Here is a tiny trained network, its code and every weight. The questions are about switching its units off for an input and a class, where a switched-off unit gives its printed mean instead of its output.

import numpy as np


def w(rows, s, z=0):
    codes = np.array(rows[::2]) - 128.0
    scale = np.full(codes.shape[1], s)
    scale[-1] = z or s
    return codes * scale


def norm(h):
    return h / np.sqrt((h * h).mean(-1, keepdims=True) + 1e-5)


def f(y):
    return np.maximum(y, 0)


def log_softmax(a):
    a = a - a.max(-1, keepdims=True)
    return a - np.log(np.exp(a).sum(-1, keepdims=True))


def net(x, mask):
    res = np.array(x, float).reshape(1, 2) / 4 @ E
    u = 0
    for l in range(3):
        y = f(norm(res) @ A[l][:, :-1].T + A[l][:, -1])
        res = res + np.where(mask[u : u + 12], y, B[l][:, -1]) @ B[l][:, :-1]
        u += 12
    return log_softmax(norm(res)[-1] @ U[:, :-1].T + U[:, -1])


A, B = {}, {}
E = w([
[132,251,79,106],'x0',
[113,131,178,25],'x1',
],0.0024)
A[0] = w([
[50,175,106,87,81],'L0N1',
[71,151,157,111,68],'L0N2',
[139,137,93,253,120],'L0N3',
[64,190,169,159,45],'L0N4',
[183,123,122,81,120],'L0N5',
[93,74,125,226,2],'L0N6',
[100,101,168,74,3],'L0N7',
[73,190,85,126,166],'L0N8',
[112,200,88,98,74],'L0N9',
[143,157,133,127,57],'L0N10',
[171,117,174,88,21],'L0N11',
[144,195,196,147,52],'L0N12',
],0.0044,0.0014)
B[0] = w([
[153,57,97,160,188],'L0N1',
[164,121,155,184,151],'L0N2',
[174,105,253,166,253],'L0N3',
[150,144,147,125,147],'L0N4',
[103,127,106,115,159],'L0N5',
[176,21,73,190,209],'L0N6',
[59,110,153,105,176],'L0N7',
[173,160,113,84,219],'L0N8',
[173,139,92,112,210],'L0N9',
[125,151,144,134,139],'L0N10',
[75,101,155,107,158],'L0N11',
[140,139,97,118,149],'L0N12',
],0.0045,0.0026)
A[1] = w([
[103,205,137,72,117],'L1N1',
[92,79,155,83,170],'L1N2',
[34,163,139,92,144],'L1N3',
[19,136,180,130,14],'L1N4',
[94,137,78,58,33],'L1N5',
[83,209,147,83,135],'L1N6',
[251,164,198,88,19],'L1N7',
[104,163,26,209,167],'L1N8',
[47,97,213,148,68],'L1N9',
[93,94,178,135,109],'L1N10',
[140,70,76,102,128],'L1N11',
[157,23,94,254,3],'L1N12',
],0.0045,0.0018)
B[1] = w([
[99,37,125,175,176],'L1N1',
[165,182,117,88,214],'L1N2',
[158,41,155,199,167],'L1N3',
[73,167,204,193,157],'L1N4',
[114,106,111,63,154],'L1N5',
[142,29,128,165,168],'L1N6',
[75,161,72,181,198],'L1N7',
[56,31,231,86,166],'L1N8',
[98,242,194,168,193],'L1N9',
[118,252,112,105,188],'L1N10',
[120,172,124,72,170],'L1N11',
[207,61,139,160,253],'L1N12',
],0.0035,0.003)
A[2] = w([
[188,131,102,229,8],'L2N1',
[128,204,113,57,168],'L2N2',
[35,103,140,57,153],'L2N3',
[55,55,167,110,193],'L2N4',
[180,148,99,187,143],'L2N5',
[125,155,203,253,104],'L2N6',
[166,126,91,109,153],'L2N7',
[30,189,203,93,19],'L2N8',
[60,99,202,151,100],'L2N9',
[159,238,86,132,63],'L2N10',
[141,65,108,114,153],'L2N11',
[117,105,210,154,20],'L2N12',
],0.0049,0.0011)
B[2] = w([
[138,139,171,188,228],'L2N1',
[120,76,146,137,195],'L2N2',
[51,97,131,208,190],'L2N3',
[176,184,75,98,201],'L2N4',
[53,61,162,153,214],'L2N5',
[122,93,82,37,255],'L2N6',
[105,128,161,123,174],'L2N7',
[3,207,158,155,205],'L2N8',
[127,170,111,119,193],'L2N9',
[170,193,93,110,192],'L2N10',
[129,145,162,151,186],'L2N11',
[135,158,211,98,198],'L2N12',
],0.0053,0.0032)
U = w([
[88,118,54,171,46],'0',
[130,123,114,129,1],'1',
[191,234,106,228,155],'2',
[193,161,3,30,168],'3',
[26,212,190,113,203],'4',
[206,22,211,202,199],'5',
[36,9,92,82,128],'6',
[199,146,201,53,66],'7',
],0.015,0.007)

Each question gives the input, the list of numbers given to net, and the class t.
The units are the neurons (one row each of A and B). Each row of codes is followed by its name. A weight is (code - 128) times the scale printed after its matrix; where a second scale follows, it is the last column's (A, B and U).
mask holds one flag per neuron, layer by layer. A switched-off neuron (its flag False) gives its mean, the last column of its row in B, instead of its output. The means were averaged over made-up inputs and are rounded, as every weight is.
A unit's drop is (log p(t) with every unit on - log p(t) with that unit switched off) / (log p(t) with every unit on - log p(t) with every unit switched off).
unit that matters most: the unit with the biggest drop
k most important neurons: the k neurons with the biggest drops, biggest first
k most important neurons of layer l: the k neurons of layer l with the biggest drops, biggest first
drop of u: that unit's drop, to one decimal
input [6,8], class 6: unit that matters most => L1N1
input [5,-7], class 5: 2 most important neurons of layer 1 => [L1N8; L1N10]
input [2,-1], class 2: 2 most important neurons => [L2N10; L1N7]
input [1,1], class 3: 2 most important neurons of layer 0 => [L0N3; L0N6]
input [2,-3], class 5: 4 most important neurons of layer 1 => [L1N10; L1N2; L1N9; L1N11]
input [4,5], class 6: 2 most important neurons => [L1N1; L0N6]
input [1,2], class 6: 2 most important neurons of layer 0 => [L0N3; L0N6]
input [5,0], class 3: 2 most important neurons => [L0N3; L0N8]
input [6,7], class 6: 3 most important neurons => [L1N1; L1N6; L0N6]
input [2,7], class 6: 2 most important neurons => [L0N3; L2N3]
input [6,6], class 3: 3 most important neurons of layer 0 => [L0N9; L0N8; L0N7]
input [8,-1], class 3: 2 most important neurons of layer 2 => [L2N10; L2N8]
input [2,5], class 6: 3 most important neurons => [L2N3; L0N3; L1N12]
input [5,-8], class 5: most important neuron of layer 0 => [L0N3]
input [-7,1], class 7: 2 most important neurons of layer 0 => [L0N1; L0N9]
input [4,6], class 6: drop of L1N12 => 0.1
input [7,3], class 3: drop of L0N3 => 0.1
input [8,1], class 3: drop of L0N3 => 0.3
input [3,5], class 6: drop of L0N3 => 0.2
input [2,4], class 6: most important neuron of layer 0 => [L0N3]
input [4,2], class 3: 3 most important neurons of layer 0 => [L0N3; L0N8; L0N9]
